Here is a tiny trained network, its code and every weight. The questions are about switching its units off for an input and a target symbol, where a switched-off unit gives its printed mean instead of its output.

import numpy as np


def w(rows, s, z=0):
    codes = np.array(rows[::2]) - 128.0
    scale = np.full(codes.shape[1], s)
    scale[-1] = z or s
    return codes * scale


def f(y):
    return np.maximum(y, 0)


def softmax(a):
    e = np.exp(a - a.max(-1, keepdims=True))
    return e / e.sum(-1, keepdims=True)


def log_softmax(a):
    a = a - a.max(-1, keepdims=True)
    return a - np.log(np.exp(a).sum(-1, keepdims=True))


def net(x, mask):
    ids = ['ΓΛΞΨαβδεζηθμπστ'.index(c) for c in x.split()]
    T = len(ids)
    res = E[ids] + P[:T]
    u = 0
    for l in range(3):
        q, k, v = (res @ M[l].T for M in (Q, K, V))
        z = softmax(np.where(np.tri(T) > 0, q @ k.T / 2**0.5, -1e9)) @ v
        res = res + np.where(mask[u], z, O[l][:, -1]) @ O[l][:, :-1]
        u += 1
        y = f(res @ A[l][:, :-1].T + A[l][:, -1])
        res = res + np.where(mask[u : u + 4], y, B[l][:, -1]) @ B[l][:, :-1]
        u += 4
    return log_softmax(res[-1] @ U[:, :-1].T + U[:, -1])


Q, K, V, O, A, B = {}, {}, {}, {}, {}, {}
E = w([
[108,144,57,184,161,152,210,193,87,248,164],'Γ',
[165,136,130,184,62,92,115,119,152,154,99],'Λ',
[138,175,150,153,81,91,208,142,110,121,204],'Ξ',
[102,102,160,165,85,174,214,101,212,187,206],'Ψ',
[157,163,158,180,63,128,125,179,136,155,128],'α',
[172,193,191,114,206,106,163,29,11,114,74],'β',
[105,186,161,142,62,87,138,125,172,116,137],'δ',
[165,159,253,229,108,122,118,158,104,174,104],'ε',
[148,181,107,126,88,104,88,90,151,162,140],'ζ',
[159,119,116,145,127,131,95,60,183,225,202],'η',
[85,217,138,112,97,199,111,129,162,195,101],'θ',
[76,174,153,154,150,132,135,113,168,196,223],'μ',
[132,87,130,162,107,101,101,119,32,146,212],'π',
[57,52,134,173,95,245,154,106,133,201,173],'σ',
[106,162,187,178,45,208,99,183,53,95,41],'τ',
],0.018)
P = w([
[208,55,177,14,112,3,167,160,121,221,149],'0',
[200,103,174,57,55,35,203,117,96,172,172],'1',
[170,133,147,75,76,71,201,138,56,178,172],'2',
[157,152,131,94,88,90,196,140,73,149,178],'3',
[151,171,166,146,87,87,161,117,94,122,184],'4',
[135,179,148,160,99,108,141,113,101,106,182],'5',
[123,189,129,173,113,127,134,113,105,89,182],'6',
[121,186,87,184,119,154,121,107,117,82,180],'7',
[109,191,64,192,133,177,116,113,117,63,184],'8',
[89,193,51,209,147,199,113,116,127,44,167],'9',
[91,199,44,215,160,205,108,123,133,16,173],'10',
[94,188,9,225,170,235,107,119,144,2,186],'11',
],0.0099)
Q[0] = w([
[161,50,128,7,225,85,173,123,148,93,13],'0.h0',
[155,161,152,221,69,128,207,116,120,120,112],'0.h0',
],0.011)
K[0] = w([
[119,120,124,129,13,55,131,255,193,219,147],'0.h0',
[111,146,133,108,187,183,42,119,132,101,152],'0.h0',
],0.011)
V[0] = w([
[71,254,82,32,121,153,40,52,138,118,237],'0.h0',
[248,177,124,105,228,203,131,28,122,123,114],'0.h0',
],0.0041)
O[0] = w([
[159,140,192,58,86,139,79,33,146,93,253,187],'0.h0',
[200,89,175,115,165,138,133,37,70,72,76,253],'0.h0',
],0.013,0.0032)
A[0] = w([
[124,253,102,115,92,163,148,125,81,163,174,172],'0.n0',
[125,176,22,119,221,139,174,155,92,161,126,177],'0.n1',
[135,160,132,173,9,110,107,150,157,173,202,252],'0.n2',
[61,78,140,125,35,157,152,114,132,151,178,128],'0.n3',
],0.0057,0.0026)
B[0] = w([
[221,59,185,216,78,102,46,122,223,126,44,211],'0.n0',
[130,60,154,90,52,121,79,50,163,87,176,148],'0.n1',
[85,53,188,107,95,102,83,125,189,108,192,245],'0.n2',
[2,148,208,144,158,110,126,201,142,105,77,202],'0.n3',
],0.0079,0.011)
Q[1] = w([
[134,159,88,70,254,136,194,153,92,145,76],'1.h0',
[130,96,147,17,17,168,124,111,86,128,155],'1.h0',
],0.0068)
K[1] = w([
[163,138,195,48,91,68,175,130,144,254,92],'1.h0',
[91,85,156,92,183,141,1,152,143,73,139],'1.h0',
],0.008)
V[1] = w([
[101,110,144,30,110,180,139,85,114,96,70],'1.h0',
[181,162,164,100,121,128,150,91,253,166,86],'1.h0',
],0.0075)
O[1] = w([
[54,58,208,122,106,91,17,142,29,125,151,3],'1.h0',
[108,147,40,1,53,239,115,149,121,100,159,74],'1.h0',
],0.0093,0.0038)
A[1] = w([
[145,172,134,109,196,240,104,199,160,223,144,92],'1.n0',
[79,140,34,67,137,73,16,111,145,209,77,104],'1.n1',
[73,132,157,176,123,2,2,164,201,198,136,25],'1.n2',
[100,233,34,44,132,199,162,227,236,103,125,2],'1.n3',
],0.0059,0.0044)
B[1] = w([
[129,132,238,191,97,174,138,139,73,155,137,140],'1.n0',
[114,44,184,181,98,104,108,98,153,88,7,133],'1.n1',
[92,166,94,121,157,103,51,99,89,154,158,245],'1.n2',
[192,243,123,89,204,142,173,115,178,109,118,163],'1.n3',
],0.011,0.013)
Q[2] = w([
[201,145,104,94,142,146,225,113,148,90,121],'2.h0',
[142,164,181,208,69,119,70,105,190,85,253],'2.h0',
],0.0064)
K[2] = w([
[181,160,172,74,159,110,79,107,175,234,166],'2.h0',
[106,122,88,251,199,240,35,67,160,4,131],'2.h0',
],0.0047)
V[2] = w([
[221,126,83,116,86,63,47,116,170,67,42],'2.h0',
[186,2,82,55,188,109,166,25,174,133,247],'2.h0',
],0.0077)
O[2] = w([
[188,81,114,86,240,111,14,248,243,162,93,2],'2.h0',
[143,173,203,157,37,60,221,254,240,24,87,100],'2.h0',
],0.0075,0.0044)
A[2] = w([
[209,198,53,172,66,114,255,84,45,86,43,51],'2.n0',
[53,49,171,219,190,108,96,145,152,97,162,226],'2.n1',
[127,69,75,117,169,159,59,43,63,208,33,37],'2.n2',
[49,156,139,207,79,133,76,34,62,93,144,5],'2.n3',
],0.0053,0.0018)
B[2] = w([
[2,102,127,127,143,203,100,136,112,127,82,160],'2.n0',
[130,226,91,130,116,90,85,165,88,193,123,202],'2.n1',
[144,91,154,198,149,87,196,143,108,24,218,198],'2.n2',
[177,98,34,69,92,119,91,154,230,146,66,254],'2.n3',
],0.0091,0.022)
U = w([
[114,153,201,165,141,82,84,140,162,182,122,129],'Γ',
[144,134,111,103,162,103,162,173,150,126,109,56],'Λ',
[115,150,126,70,190,115,125,157,151,128,115,223],'Ξ',
[154,133,123,121,80,130,110,98,129,159,98,115],'Ψ',
[153,96,135,127,153,113,163,157,166,157,103,122],'α',
[141,40,254,117,53,105,93,158,141,158,148,112],'β',
[197,177,110,113,141,164,148,163,109,174,121,243],'δ',
[100,103,138,125,168,124,106,157,152,117,155,41],'ε',
[157,100,199,78,124,176,60,163,139,183,157,104],'ζ',
[96,94,162,95,160,124,92,203,166,116,115,154],'η',
[193,190,172,103,66,167,109,135,90,138,188,91],'θ',
[101,182,139,123,148,151,123,139,119,127,138,123],'μ',
[144,146,131,194,200,130,163,109,162,163,53,237],'π',
[119,104,156,108,162,114,128,94,145,134,92,227],'σ',
[153,96,125,106,196,93,155,128,171,162,85,4],'τ',
],0.0071,0.0027)

Each question gives the input, a string of symbols that net reads in full, and the target symbol t.
The units are the heads (2 rows each of Q, K, V and O) and the neurons (one row each of A and B). Each row of codes is followed by its name. A weight is (code - 128) times the scale printed after its matrix; where a second scale follows, it is the last column's (O, A, B and U).
mask holds one flag per unit, layer by layer, with each layer's heads first. A switched-off unit (its flag False) gives its mean, the last column of its rows in O or B, instead of its output. The means were averaged over made-up inputs and are rounded, as every weight is.
A unit's drop is (log p(t) with every unit on - log p(t) with that unit switched off) / (log p(t) with every unit on - log p(t) with every unit switched off).
The circuit of an input: a set's keep is (log p(t) with only the set's units on - log p(t) with every unit switched off) / (log p(t) with every unit on - log p(t) with every unit switched off). Starting from the 12 units with the biggest drops (on a tie, the unit counted first), units are removed one at a time, each time the one whose removal leaves the highest keep (on an exact tie, the one counted first), for as long as the keep stays at least 0.8.
units of the circuit, in order: the units of the circuit, biggest drop first
most important unit: the unit with the biggest drop
top k neurons: the k neurons with the biggest drops, biggest first
k most important neurons of layer l: the k neurons of layer l with the biggest drops, biggest first
input π θ π σ Ψ α ζ, target η: most important unit : 2.h0
input δ ε σ Ψ π α, target Γ: top 2 neurons : 0.n0; 0.n2
input π σ ε Γ, target Ψ: top 3 neurons : 0.n1; 0.n3; 2.n3
input μ δ θ θ Γ Ξ, target ζ: top 3 neurons : 0.n0; 1.n1; 0.n2
input π τ β Ψ, target π: units of the circuit, in order : 0.h0; 0.n2; 1.h0; 0.n0
input Ψ μ π η θ μ, target θ: units of the circuit, in order : 1.h0; 0.h0
input π τ β θ Λ π π σ α, target π: units of the circuit, in order : 0.h0; 0.n2
input σ θ π, target Ψ: top 2 neurons : 0.n3; 1.n2
input θ π σ π Ξ, target Ψ: units of the circuit, in order : 2.h0; 0.n3; 2.n3; 0.h0
input δ Ξ Λ τ ζ σ Ψ α τ δ π, target ε: units of the circuit, in order : 2.h0; 2.n2
input ζ Ψ β η σ Ψ, target β: units of the circuit, in order : 0.h0; 1.h0
input Γ Ψ σ Γ π α τ σ, target ε: units of the circuit, in order : 2.h0; 2.n2; 0.h0
input σ σ ε ε π δ δ σ π η, target Ψ: units of the circuit, in order : 0.n3; 2.h0; 2.n3; 0.h0
input β ε θ, target β: most important unit : 1.h0
input μ β τ π, target μ: top 3 neurons : 0.n2; 2.n0; 0.n0
input μ ζ θ Γ, target ζ: 2 most important neurons of layer 1 : 1.n1; 1.n0
input π μ π η Γ π Ψ π π Λ θ Λ, target ζ: units of the circuit, in order : 0.h0; 0.n0; 2.h0; 2.n2
input β μ η Λ β, target β: 2 most important neurons of layer 0 : 0.n0; 0.n3
input Ψ Γ σ θ β ζ π Ψ Ψ π β, target Γ: top 3 neurons : 0.n0; 0.n1; 0.n3
input σ Ξ δ η Ψ ε μ σ σ Ψ, target Ψ: top neuron : 2.n3
input τ π π σ π π θ, target Γ: top 2 neurons : 0.n0; 0.n2
input π Ξ π Ψ Λ, target Γ: top 3 neurons : 0.n2; 2.n3; 1.n2
input π η α Ξ, target β: 2 most important neurons of layer 0 : 0.n2; 0.n0
input π Ψ η θ ζ π η σ π Λ, target Ψ: units of the circuit, in order : 0.n3; 2.h0; 0.h0; 2.n3
input η σ ε α, target Ψ: top 4 neurons : 0.n3; 0.n2; 2.n3; 0.n0
input Ψ Γ μ, target θ: top 2 neurons : 1.n3; 1.n0
